[125 140 147 138 124 139 121 129 136 132 120 145 136 117 108 139 142 140
 115 129 140 147 118 130  98 135 157  94 110 133 116 120 119 128 143 138
 164 102 129 121 112 124 120 156 144 118 140 123 150  84 165 140 109 125]  (70)
[147 105 111 102 135 123 114 106 125 102 117 117 148 149 155 133 121  99
 153 131  90 117 123 151 143 116  88 178 159 135 136 124 161 154 116 140
  85 164 128 149 139 128 137  95 126 114 111 134  95 181  71 129 118 164]  (90)
[121 142 139 130 123 146 129 134 135 140 117 138 131 122 109 143 143 134
 118 140 144 141 120 122  99 136 148  89 111 133 124 122 122 130 130 137
 162 108 128 128 109 130 123 158 145 125 136 119 148  90 159 140 114 121]  (137)
[121 146 144 133 124 148 124 134 137 139 117 143 132 123 110 141 144 133
 111 137 146 146 118 127  98 135 157  87 111 137 118 121 120 130 140 138
 165 106 127 124 111 126 125 162 149 121 137 122 155  84 163 144 111 122]  (195)
[138 114 114 111 132 129 121 118 125 116 123 118 141 144 148 133 123 111
 144 139 105 118 126 142 143 121 100 161 148 129 139 127 149 143 111 131
 100 153 126 143 137 131 131 103 128 124 118 132 102 165  90 128 126 151]  (84)
[123 178 188 123 118 200 121 130 150 147  85 166 147 129  76 183 188 125
  98 152 150 189  94 136  15 141 190   8  90 152 110 109 131 143 132 167
 242  83 126 138  67 127 120 237 199 110 137  93 179  16 191 184  63 126]  (6)
[161 101 100  64 149 146 106  83 122  91  98  97 176 185 176 149 128  59
 191 174  50 113 120 178 149  98  47 195 191 144 146 122 205 189  81 152
  62 209 129 192 143 141 139  79 142  97  94 130  65 230   4 137 115 213]  (186)
[143 110 108  98 137 131 118 104 122 106 113 108 151 153 159 137 122  98
 159 143  88 170 123 154 145 113  83 179 161 135 142 125 163 152 122 140
  85 171 129 156 141 130 133  90 133 119 107 136  87 190  57 129 124 166]  (138)
[138 113 112 107 135 131 121 114 124 112 118 113 144 148 153 137 123 102
 153 141  98 113 125 147 149 116  89 168 157 135 138 127 153 147 106 135
  89 162 130 147 142 133 137  99 131 120 113 132  94 181  70 128 126 155]  (180)
[137 119 113 109 136 131 125 120 125 119 118 113 140 145 149 136 122 110
 150 141 106 116 129 143 148 118  96 160 147 133 141 131 150 144 110 131
  99 154 129 145 142 133 133 104 128 126 116 130 102 171  82 125 131 150]  (16)
miss (138): [137 104 122  98 179 163 129 159 125 145 123 122 151 135 161 124  90 131
 118 113  83 136 166 122  87 154 133 152 113 153 108 130 142  57 137  88
 143 110 156 106  85 159 119 190 170 108 143 107 141 129  98 140 133]	[171]
miss (138): [124 129 113 154 119 118 113 163 171 136 159 125 156 133 122 133  87 141
 143 142 151  98 170 145  83 110 137  88  98 143  90  85 140 166 129 135
 159 190 131 152 153  57 137 122 108 106 130 122 107 104 179 108 161]	[123]
miss (180): [107 131 147 114 141 118 149  70 131 168 153 112 135 147 157 113 144  89
 112  89 148 155 142 121 132 113 128 153  99 181 162 126 135 123 113 137
 102 120 138 124 153 135 147 137  98 127 113 133 116 106 130  94 138]	[125]
shift -1: [149]	[148]
shift +1: [129]	[130]
size: [138 113 112 107 135 131 121 114 124 112 118 113 144 148 153 137 123 102
 153 141  98 113 125 147 149 116  89 168 157 135 138 127 153 147 106 135
  89 162 130 147 142 133 137  99 131 120 113]	47

[ 33  81 138  66] = (39)
[ 64 165 101 176] = (165)
[ 85 176  72 186] = (113)
[ 74 167  61 168] = (176)
[  1  85 148 100] = (109)
[ 67 170  95 174] = (85)
[105 181  27 155] = (149)
[149 200  14 195] = (210)
[ 69 102  99 101] = (53)
[ 56 116  74 115] = (200)
[ 85 176 202 118] = (170)
[ 83 146  59 170] = (118)
shift +1: [81]	[82]
miss (149): [ 27 105 181]	[155]
miss (176): [168  61  74]	[167]
shift -1: [ 67 170]	[ 66 169]

[ 94 137 107 165 111 132 197 153 136 155 124 111 159 163 107 115 175 145
 125 137 114 134  88 151 162 146 156 162 172] -> (128)
[ 95 159 113 133 103 127 174 154 102 163 157 117 136 128 116 156 194 157
 145 133  79 153 133 175 145 169 149 126 154] -> (60)
[135 164 112 161 111 134 147 163  77 141 139 153 135 111 180 103 204 121
 132 122 100 124  93 150 137 155 153 136 181] -> (38)
[ 95 159 113 133 103 127 174 154 102 163 157 117 136 128 235 124 198 195
 104 147 119 132 130 105 125 151 136  92 140] -> (131)
[151 152  91 133 133 129 156 184 129 162 153 141 139 142 159 148 178 140
  77 123  91 122 143 149 146 168 144 166 146] -> (125)
[146  81 102 107 136 174 133 169 105 151 146 132 126 119 144 137 151 107
 120  77 131  90 130 133 100 149 153 140 138] -> (115)
find: [ 95 159 113 133 103 127 174 154 102 163 157 117 136 128 235 124 198 195
 104 147 119 132 130 105 125 151 136  92 140]	(131)
shift -1: [143 149 146]	[142 148 145]

[101 100  91 119 134] -> (42)
[ 28  76 121 120 136] -> (112)
[ 35  67 116 121 126] -> (139)
[ 35  67 116 121 174] -> (104)
at: [ 76 121 120 136]	(112), 2
size: [ 35  67 116 121 126]	5
shift +1: [76]	[77]
shift -1: [116 121]	[115 120]
size: [35 67]	2

[162 115 110 121  97 160 124 113 156 168  89 154 120 137  68 151 126 136
 142 115 150 139 123 146 132 115 118 129 118 137 126  76  99 143 152 143
 125 122 146 113 156 142 127 138] : (36)
[ 63 148 153 116 149 146 135 127 157 150 136 123  62 142  93 123 108  81
 115 147  96 152 103 136 133 123 113 121  73 103 131 106 139 115 127 156
 124 114 154 148 146 115 117 118] : (130)
[111 137 141 124 136 131 131 129 135 132 131 123 108 132 115 124 123 115
 122 134 121 135 122 129 129 127 125 126 109 121 129 120 131 122 125 136
 127 123 135 137 131 122 125 124] : (126)
[138  51 123 135 127 111 126 133 106 107 135 122 160 119 160 123 138 148
 130 123 138 114 141 119 125 134 138 131 155 138 127 152 131 129 121 111
 131 136 111 124 112 130 133 130] : (111)
[245 178 235 123 129 102 131 157 104  92  92  76 147 124  33  89 174 188
 101 119 241 120 181 109 123 129 168 133  73 177 138  52  89 100  91 120
 125 105 115 166  95  89 130 119] : (62)
shift -1: [127 123]	[126 122]
shift -1: [111 137]	[110 136]
at: [138  52]	(62), 31
size: [162 115 110 121  97 160 124 113 156 168  89 154 120 137  68 151 126]	17
size: [245 178 235]	3
miss (62): [104  92  89 166 120  73  95  92 157 138 168 133 125 119 178  52 123 129
 177 181 101 115 174 124 109 100 119  89 245  89 235 131 188  91 123 105
 147 120 130 102  76  33 129]	[241]

[ 72 124 156 152  71 122 206  78  93  98  92 140 110  77  95 164  86 138
  88 115  88  70  87  99 167 177 168  88 127 162 115 134  83 184 131  87
  73 145  69 108 166 155 174 124 167 111 161  94 156] = (50)
[ 37 141 144 169  34 122 241  80  72  81  73 136 102  54  81 181  65 138
 153 116  75  49  55  93 206 200 198  76 128 176 117 134  92 199 138  71
  26 157  66 119 178 161 200 117 187 116 166  99 161] = (19)
[162 107 146 122 210 104  67 139 151 158 150 146 156 190 162  99 159 104
 105 118 132 161 175 131  62  87 103 146 117 106 140 133 174  90 135 176
 201 129 146  99  80  96  36 160  83 139 118 123 123] = (107)
[140  99 125 144 142 121 160 153 122 123 149 125 115 125 113  88 134 106
 153 108 131 130 112  82 119 107 119 128 120 158 110 148  90 119 114 130
 143 152 134 125 125  79 136 108 121 138 130  87 140] = (147)
[140  99 125 144 142 121 160 153 122 123 149 125 115 125 113  88 134 106
 153 108 131 130 112  82 119 107 119 128 120 158 110 148  90 139 130 135
 112 137 111 121 128 128 114 149 124 127 145 112 138] = (83)
[138 123 157 118 139 107 127 135 109 121 159 128 137 131 124 104 158 126
 160 111 122 148 130  73 158 125 118 125 145 132 100 133 138 123 138 121
 145 117 143 133 148 100 126  72 107 118 148  97 134] = (183)
[104 127 139 142 122 109 162  97 111 117 111 142 136 125 119 143 122 129
 128 117 103 104 120 116 139 149 151 102 114 140 128 138 135 139 134 129
 113 143 110 113 138 134 129 140 138 123 147 115 146] = (103)
[141 130 167 105 141  98 123 131  88 119 147 131 140 141 135 107 159 131
 159 119 120 149 126  54 169 133 114 130 156 109  96 128 152 113 129 123
 137 111 147 119 153 102 129  74  96 111 144  90 129] = (153)
[113 113  93 164  97 118  94 124 118 118 116 142 114 158 105 167 125 115
 135 117 115 123 152 102 128 105 128 144 126 122 136 136 131 129 113 120
 100 122 150 148 132 157 120 100 147 119 121 111 101] = (18)
miss (103): [146 139 116 110 123 109 115 138 140 102 142 113 139 122 127 147 142 162
 129 135 151 113 134 138 128 129 103 111 143 138 129 104 125 119 122  97
 111 117 114 143 117 139 134 128 149 104 140 136]	[120]
miss (107): [210 150 140 162 146  99 175  96 107 146 118  67 103 190 159 139 104 129
 174 133 158 105  99 162 161  83 151 146 160  90 123 131 135 201 117 122
 104 123  87 146  80 118 176 139  62  36 132 156]	[106]
miss (19): [241  99 187 122 200 157 102 116 161 117  75  93  76 181  73  26  66  81
 117  72  65  92 141  81  49 176 161 134 166 144  71 199 198  34 136 200
  55 169 128 119 178 206 138  80 153 138  37 116]	[54]

[115 136 128 128 136 126 127 130 121 135 128 125 128 122 125 151 125 128
 137 100 125 128 129 128 135 129 129 127 130 127 131 128 129 127 118]  (23)
[140 119 126 128 119 132 130 126 144 125 126 132 126 135 131 104 126 127
 122 121 135 126 126 130 143 123 126 131 125 134 123 131 127 128 162]  (67)
[137 135 129 128 135 126 127 130 137 129 129 128 130 130 127 147 131 129
 132 141 127 129 129 125  38 132 130 125 130 124 132 126 129 128 169]  (56)
[151 115 127 128 116 133 130 125 144 119 128 134 128 139 133  93 131 128
 115 161 134 128 127 129 113 125 126 130 125 131 123 129 127 129 162]  (96)
find: [151 115 127 128 116 133 130 125 144 119 128 134 128 139 133  93 131 128
 115 161 134 128 127 129 113 125 126 130 125 131 123 129 127 129 162]	(96)
shift +1: [130 137 129]	[131 138 130]
shift -1: [127 131 128 129]	[126 130 127 128]

[123  21 109  77 211] = (21)
[119 178 110 151 147] = (33)
[161 109 181 138 150] = (54)
[106 219 110 147 151] = (129)
at: [ 21 109  77 211]	(21), 2
shift -1: [147]	[146]
at: [110 151]	(33), 3
at: [110 147 151]	(129), 3

[118  78 119 110 109 108  52 114]  (133)
[117 111  90 113 109 128 203 111]  (82)
[119 193 249 151 114 161 177 111]  (58)
[165 173  58  15 132 141 244 106]  (77)
size: [119 193 249 151 114 161 177 111]	8
shift -1: [193]	[192]
size: [117 111  90 113 109 128]	6
at: [249 151 114]	(58), 3

[112 218 195 194  95  88  70 131 188]  (152)
[ 99 132  58  75 113 218 195 107  81]  (120)
[123 133 125 154 118 124 107 139 145]  (3)
[102 123 194 240  88  85  66 128 195]  (108)
[123 133 195 154 118 124 107 139 145]  (155)
[129 129 136 136 125 123 119 133 135]  (59)
miss (152): [ 88 112 194  95 188 218 131 195]	[70]
at: [113 218]	(120), 5
shift +1: [133]	[134]
miss (152): [112  95  70 131 194 218 188  88]	[195]
miss (3): [139 118 133 123 107 154 125 145]	[124]

[201  94  74 102  81 133  65 170 150 133 168 202 206] : (87)
[206  94 148 109 144 110 225  77 125 144 162 118  98] : (10)
[149  94  74 102  81 133 136 170 150 133 168 202 206] : (81)
miss (81): [133  94 170  74 206 136  81 202 168 133 149 150]	[102]
miss (87): [206 168 133  94  81 102  74 201  65 170 133 150]	[202]
size: [201  94  74 102  81 133  65 170 150 133 168 202 206]	13

[174 125 171 109 150  49  72] : (30)
[174 125 171 109 150  49 161] : (160)
[ 97 103  57  85  85 211 176] : (65)
[134  78 202 185 101  43  61] : (172)
[123 130  19  22 104 245 195] : (158)
[160  95 192 161 124  35  69] : (78)
[128 127  51  63 119 201 191] : (162)
[ 85  85 208 103 145  52  74] : (4)
[151  58 136 145  87  86 122] : (73)
[162 117 118  97 140 102 130] : (100)
at: [119 201]	(162), 5
at: [ 85  85 211]	(65), 4

[  8   7  74   8 185] = (68)
[124 144  26   8 185] = (61)
[124 144  74   8 185] = (14)
size: [ 8  7 74  8]	4
find: [124 144  74   8 185]	(14)
shift -1: [124 144  74   8]	[123 143  73   7]
shift -1: [74]	[73]
size: [124 144]	2
miss (61): [185 144  26 124]	[8]

[129 135  50 147 143]  (13)
[ 80  14 139  80  84]  (24)
[ 80 183  28  93 108]  (95)
[123  90 115 136 116]  (27)
[115 123  90 136 154]  (142)
shift -1: [80]	[79]
miss (27): [116  90 136 123]	[115]
size: [80]	1
shift +1: [123]	[124]
shift -1: [123  90 115 136]	[122  89 114 135]
at: [123  90 115 136]	(27), 1

[101 141 112 128 145 138  77  85 208  10  94 164 141 170 244 142 123 197
 227 132 145] : (140)
[190  72 147 100  19  95  78 241 121 174 125 143 147 166 157 141 167 128
 139 143 106] : (117)
[128 103 148 110  76 132  58 123 207  24 101 109 143 159 210 143 168 147
 152 140 139] : (11)
[208  10  94 164 141 170 244 142 126 197 139 120 156 210 128 178 105  86
 129 172  84] : (76)
[101 141 112 128 145 148  77  85 208  10  94 164 141 170 244 142 123 197
 227 132 145] : (121)
[107 157  91 148 187 141 192 100  49 223 140 164  56 226 238 128  79 161
 226 177 168] : (22)
[191  70 152  99  15  94  62 240 169 111 123 143 158 202 236 176 177  89
 215 126  76] : (71)
[191  70 152  99  15  94  57 240 169 111 123 143 158 202 236 176 177  89
 215 126  76] : (101)
find: [101 141 112 128 145 138  77  85 208  10  94 164 141 170 244 142 123 197
 227 132 145]	(140)
shift -1: [164 141 170]	[163 140 169]
at: [ 24 101 109 143]	(11), 10
size: [128 103 148 110  76 132  58 123 207  24 101 109 143 159 210 143 168 147
 152 140 139]	21
size: [101 141 112 128 145 138  77  85 208  10  94 164 141]	13
miss (76): [210  10  94 128 142 141 197 105 178 164 120 139  86  84 244 156 208 172
 170 126]	[129]

[166 138 170 136 132 128 222 128 133 128 152]  (79)
[117 161 130 133 149 133 184 135 136 131 138]  (114)
[ 86 152 180 131 132 131 140 139 130 130 239]  (28)
miss (28): [130 152 132 139 180 131 130 239  86 131]	[140]
size: [166 138 170 136 132 128 222 128 133 128 152]	11
shift +1: [136]	[137]
size: [ 86 152 180 131 132 131 140 139 130 130 239]	11
at: [152 180]	(28), 2
at: [136 132 128]	(79), 4
shift +1: [133]	[134]

[186 172 208 185 223] -> (2)
[141 166 167 220 167] -> (29)
[136 107 134  97 132] -> (72)
size: [136 107 134  97 132]	5
miss (72): [ 97 134 136 107]	[132]
miss (2): [186 172 223 208]	[185]
shift -1: [186]	[185]
size: [141 166 167 220]	4

[153 219 133 220  62 133  59  73  64 187  57 132  53 132]  (41)
[110  78  77  78 114  86 114 123 126 112 133 128 131 122]  (93)
[110  78  77  78 114  86 114  91  96  63 112 105 106  78]  (45)
[114  86  78  78 114 110  77  98 102  72 117 111 111  87]  (5)
[125 120 125 119 131 121 131 129 130 121 131 126 131 126]  (91)
find: [110  78  77  78 114  86 114  91  96  63 112 105 106  78]	(45)
size: [125 120 125 119 131 121 131 129]	8
miss (5): [ 72 111 114 110 114 117  98  78  87 102  78  86 111]	[77]

[221 227 126 223 104] : (159)
[225 215 127 223  93] : (167)
[221  39  99 223 151] : (31)
[199 111  72 223 220] : (190)
[202 111  32 223 197] : (204)
[203 102  62 223 195] : (12)
[218  32 113 223  33] : (43)
[222 212 138 223  99] : (124)
[206 104  72 223 178] : (102)
[224  61  72 223  97] : (136)
[216 206  57 223 106] : (199)
at: [111  72 223]	(190), 2
at: [199 111]	(190), 1
shift -1: [221 227 126]	[220 226 125]
find: [224  61  72 223  97]	(136)
miss (43): [113 223  33 218]	[32]

[144 183 178 163  92 166  56] : (75)
[144 178 163 183 157 167  77] : (25)
[132  33  56 142 157 167  77] : (17)
at: [163 183 157 167  77]	(25), 3
size: [144 183 178 163]	4
at: [144 183 178 163]	(75), 1

[231 239 110  28 155] -> (105)
[ 33   7 141 246  74] -> (92)
[ 56  73 146 167 142] -> (46)
at: [  7 141 246]	(92), 2
miss (105): [155 239  28 231]	[110]
size: [ 56  73 146]	3

[ 57 131 141 185 118 116] -> (219)
[ 77 133 106  67 128 128] -> (174)
[182 125 142 171 133 133] -> (80)
[211 124 139 159 132 131] -> (37)
[ 74 134 102  65 106 103] -> (212)
[ 71 132 123 118 129 128] -> (98)
[183 123 160 218 120 117] -> (135)
[ 69 130 143 180 112 109] -> (161)
[ 62 134 103  60 126 126] -> (166)
[ 50 131 142 180 116 114] -> (110)
[101 129 139 178 111 108] -> (34)
[ 41 133 126 138 107 104] -> (198)
at: [134 102  65 106]	(212), 2
shift +1: [123 118]	[124 119]
at: [ 71 132 123 118 129]	(98), 1

[202 150 156 123 133] : (57)
[ 84 145 216 157 111] : (134)
[218 118 203 150 229] : (116)
[230 203 118 115 156] : (15)
miss (15): [118 156 203 230]	[115]
shift +1: [150 156]	[151 157]
shift -1: [150 156 123]	[149 155 122]
at: [203 150]	(116), 3
at: [118 115]	(15), 3
shift +1: [218 118]	[219 119]
at: [118 203]	(116), 2

[ 80 165 117 155 145  83 128 111 118 119 113 186 183 109  97  53 154 166
 121] : (26)
[ 80 165 117 155 145  83 194 111 112 119 113 186  97 107 155 100 124 141
 140] : (143)
[ 99 130 113 163 150 174 136 110  79 167 150 125 166 182 117 131  98 161
 118] : (150)
[ 99 126 113 163 150 174 136 110  79 167 150 125 166  98 117 131  98 161
 118] : (63)
[120  98 152 131 118 111  83 128 145  88 158 187 142 178 125  91 195 115
 144] : (52)
[ 80 165 117 155 145  83 128 111 118 119 113 186  97 107 155 100 124 141
 140] : (40)
at: [111 118 119 113 186  97 107 155 100]	(40), 8
size: [ 99 130 113 163 150 174 136 110  79 167 150 125 166 182 117 131  98 161
 118]	19
miss (150): [113 136 117 110  98 150 163 130  99  79 150 125 167 166 118 182 161 174]	[131]
find: [ 80 165 117 155 145  83 128 111 118 119 113 186  97 107 155 100 124 141
 140]	(40)
shift +1: [141]	[142]
miss (143): [ 97 194 155 124 112 111 107 145 165  80 140 100 155 117 141 186  83 119]	[113]

[130 125 130 124 126 147 120 155 119 146 119 118 147 122  87 109 137 108
 113 133 134 118 137 137 144 119 119 138]  (7)
[130 125 146 124 126 147 120 155 119 146 119 118 147 122  87 109 145 108
 113 133 134 118 137 137 144 119 119 102]  (145)
[132 144 135  87 118 114 127 143  99 170  74 128 165  94  73 101 169  83
 116 110 118 117 140 138 156 128  98 109]  (148)
[132 144 135  87 118 114 127 143  99 170  74 128 165  94  73 101 169  83
 116 110 118 117 140 138 156 128 200 147]  (66)
[ 84 118 115 106 110  79 127 109 110 136 128 149  63  92 184 128 122 166
 134 116  90 130 148 114 126 170 105 160]  (94)
[130 125 130 124 126 147 120 155 119 146 119 118 147 122  87 109 137 108
 113 133 134 118 137 137 135 118 116 103]  (146)
miss (148): [143 128 109  87 169 101  73 116  99 127 110 128 138  94 118  83 140  98
  74 114 117 144 170 165 118 132 156]	[135]
miss (7): [126 119 119 133 118 138 130 146 113 108 119 118 122 134 147 137 124 125
 137 144 120 137 147 119 130 109  87]	[155]
miss (148): [118 140  87 165 143  74 170 128  99 135 118 138 117 132 109 127  94  83
 169 144 110 114  98 101  73 116 128]	[156]

[ 63 131 145 189 105] : (51)
[ 78 135  90  18 110] : (132)
[ 32 133 127 151 107] : (9)
[219 127 115  87 128] : (169)
[219 127  92  87 128] : (20)
[128 115  87 128 122] : (44)
[ 78 135 152  18 110] : (154)
at: [ 78 135  90]	(132), 1
size: [219 127 115  87]	4
size: [219 127]	2
shift +1: [128 115  87]	[129 116  88]
at: [127 115  87 128]	(169), 2

[123  67  98  68 243 127  71 110 140 160]  (47)
[103 122  87 108  86 181 137 158  94 113]  (127)
[103 122  87 108  70 181 137 158  94 144]  (119)
[123  67  98  68 243 149 226 224 108 122]  (99)
size: [103 122  87 108  70 181 137 158  94]	9
shift -1: [224]	[223]
at: [ 98  68 243 127  71 110]	(47), 3
miss (127): [ 86 158  94 181 137 108 122 113 103]	[87]

[228 125 115 228 155] : (32)
[154 228 154 228 155] : (49)
[114 115 115 246 155] : (74)
miss (49): [228 154 228 154]	[155]
at: [115 228]	(32), 3
miss (32): [115 155 228 228]	[125]
miss (49): [154 228 228 154]	[155]
miss (74): [115 115 155 246]	[114]
at: [228 154]	(49), 2
shift -1: [154 228 154]	[153 227 153]

